Below are the code and all the weights of a small trained network. Each question names an input and a class and asks about switching units off, where a switched-off unit gives its printed mean instead of its output.

import numpy as np


def w(rows, s, z=0):
    codes = np.array(rows[::2]) - 128.0
    scale = np.full(codes.shape[1], s)
    scale[-1] = z or s
    return codes * scale


def norm(h):
    return h / np.sqrt((h * h).mean(-1, keepdims=True) + 1e-5)


def f(y):
    return y / 2 * (1 + np.tanh(0.7978845608 * (y + 0.044715 * y**3)))


def log_softmax(a):
    a = a - a.max(-1, keepdims=True)
    return a - np.log(np.exp(a).sum(-1, keepdims=True))


def net(x, mask):
    res = np.array(x, float).reshape(1, 4) / 4 @ E
    u = 0
    for l in range(3):
        y = f(norm(res) @ A[l][:, :-1].T + A[l][:, -1])
        res = res + np.where(mask[u : u + 7], y, B[l][:, -1]) @ B[l][:, :-1]
        u += 7
    return log_softmax(norm(res)[-1] @ U[:, :-1].T + U[:, -1])


A, B = {}, {}
E = w([
[212,119,108],'x0',
[113,2,40],'x1',
[126,126,127],'x2',
[137,144,78],'x3',
],0.0087)
A[0] = w([
[74,254,80,179],'0.n1',
[121,175,132,255],'0.n2',
[115,193,98,89],'0.n3',
[134,97,155,113],'0.n4',
[73,131,24,223],'0.n5',
[25,172,88,200],'0.n6',
[140,94,73,50],'0.n7',
],0.0086,0.0011)
B[0] = w([
[139,54,98,251],'0.n1',
[2,72,48,188],'0.n2',
[124,52,136,152],'0.n3',
[232,53,238,135],'0.n4',
[108,128,204,243],'0.n5',
[112,217,133,209],'0.n6',
[87,151,76,180],'0.n7',
],0.0062,0.0026)
A[1] = w([
[87,202,15,170],'1.n1',
[137,44,129,124],'1.n2',
[92,160,61,153],'1.n3',
[158,107,182,249],'1.n4',
[129,174,12,89],'1.n5',
[115,163,87,104],'1.n6',
[114,111,183,250],'1.n7',
],0.011,0.0022)
B[1] = w([
[193,100,182,252],'1.n1',
[65,170,156,228],'1.n2',
[141,79,94,194],'1.n3',
[112,4,154,217],'1.n4',
[119,3,250,217],'1.n5',
[190,129,181,137],'1.n6',
[214,24,95,228],'1.n7',
],0.0066,0.003)
A[2] = w([
[170,206,185,253],'2.n1',
[75,64,163,173],'2.n2',
[96,101,153,114],'2.n3',
[253,132,101,208],'2.n4',
[22,197,118,184],'2.n5',
[104,68,59,156],'2.n6',
[138,111,61,142],'2.n7',
],0.012,0.0046)
B[2] = w([
[24,47,15,196],'2.n1',
[219,162,147,254],'2.n2',
[253,153,132,163],'2.n3',
[152,200,86,209],'2.n4',
[209,147,13,161],'2.n5',
[69,202,83,199],'2.n6',
[39,200,230,138],'2.n7',
],0.0063,0.0078)
U = w([
[52,172,58,246],'0',
[220,228,22,133],'1',
[217,157,141,192],'2',
[179,94,237,182],'3',
[145,190,201,50],'4',
[37,203,254,28],'5',
[73,195,241,2],'6',
],0.0094,0.0074)

Each question gives the input, the list of numbers given to net, and the class t.
The units are the neurons (one row each of A and B). Each row of codes is followed by its name. A weight is (code - 128) times the scale printed after its matrix; where a second scale follows, it is the last column's (A, B and U).
mask holds one flag per neuron, layer by layer. A switched-off neuron (its flag False) gives its mean, the last column of its row in B, instead of its output. The means were averaged over made-up inputs and are rounded, as every weight is.
A unit's drop is (log p(t) with every unit on - log p(t) with that unit switched off) / (log p(t) with every unit on - log p(t) with every unit switched off).
The circuit of an input: a set's keep is (log p(t) with only the set's units on - log p(t) with every unit switched off) / (log p(t) with every unit on - log p(t) with every unit switched off). Starting from the 12 units with the biggest drops (on a tie, the unit counted first), units are removed one at a time, each time the one whose removal leaves the highest keep (on an exact tie, the one counted first), for as long as the keep stays at least 0.8.
circuit, biggest first: the units of the circuit, biggest drop first
most important unit: the unit with the biggest drop
k most important neurons: the k neurons with the biggest drops, biggest first
k most important neurons of layer l: the k neurons of layer l with the biggest drops, biggest first
input [-4,-1,0,7], class 3: 2 most important neurons of layer 0 => [0.n6 0.n1]
input [-7,2,4,5], class 1: 4 most important neurons => [0.n5 2.n5 1.n4 1.n5]
input [-6,3,0,7], class 3: circuit, biggest first => [1.n1 1.n5]
input [-8,1,-6,4], class 1: most important unit => 2.n5
input [-5,2,-7,-6], class 2: 2 most important neurons of layer 2 => [2.n2 2.n3]
input [7,-8,8,-4], class 0: circuit, biggest first => [2.n1 2.n2]
input [3,5,3,8], class 3: 2 most important neurons of layer 2 => [2.n1 2.n5]
input [-2,0,-1,5], class 3: 3 most important neurons => [0.n6 1.n1 0.n4]
input [-8,-2,-3,-3], class 1: circuit, biggest first => [2.n5 1.n5]
input [-4,-3,7,8], class 3: circuit, biggest first => [1.n5 0.n1]
input [4,-8,0,-8], class 0: circuit, biggest first => [2.n1 1.n5 2.n2]
input [-3,2,-4,7], class 3: circuit, biggest first => [1.n5 1.n1]
input [-3,-5,6,8], class 3: circuit, biggest first => [1.n5 0.n1 1.n1]
input [4,0,-2,5], class 3: circuit, biggest first => [1.n5]
input [-5,4,-4,3], class 1: 3 most important neurons => [0.n5 1.n4 2.n6]
input [-5,0,-8,7], class 2: 2 most important neurons => [0.n6 1.n1]
input [-5,-6,0,0], class 0: 2 most important neurons => [2.n1 2.n2]
input [-3,-8,-8,-8], class 0: 4 most important neurons => [2.n1 1.n5 1.n1 0.n5]
input [-4,-4,8,-7], class 2: 2 most important neurons of layer 0 => [0.n2 0.n5]
input [2,-7,-3,4], class 0: most important neuron of layer 2 => [2.n1]
input [-5,2,3,1], class 1: 3 most important neurons => [0.n5 1.n5 2.n5]
input [-2,-6,4,5], class 0: 2 most important neurons => [2.n1 1.n4]
input [-3,0,3,6], class 3: 2 most important neurons of layer 0 => [0.n6 0.n1]
input [-7,-1,5,-6], class 1: 2 most important neurons => [2.n5 1.n5]
input [-8,0,5,5], class 1: 2 most important neurons => [2.n5 0.n5]
input [-8,2,4,1], class 1: 2 most important neurons => [2.n5 1.n5]
input [-8,5,8,-2], class 1: most important neuron of layer 0 => [0.n6]
input [-7,-4,8,-6], class 2: 3 most important neurons => [2.n5 1.n7 2.n6]
input [0,3,2,4], class 3: 2 most important neurons => [1.n5 0.n7]
input [3,-8,4,3], class 0: 2 most important neurons => [2.n1 2.n2]
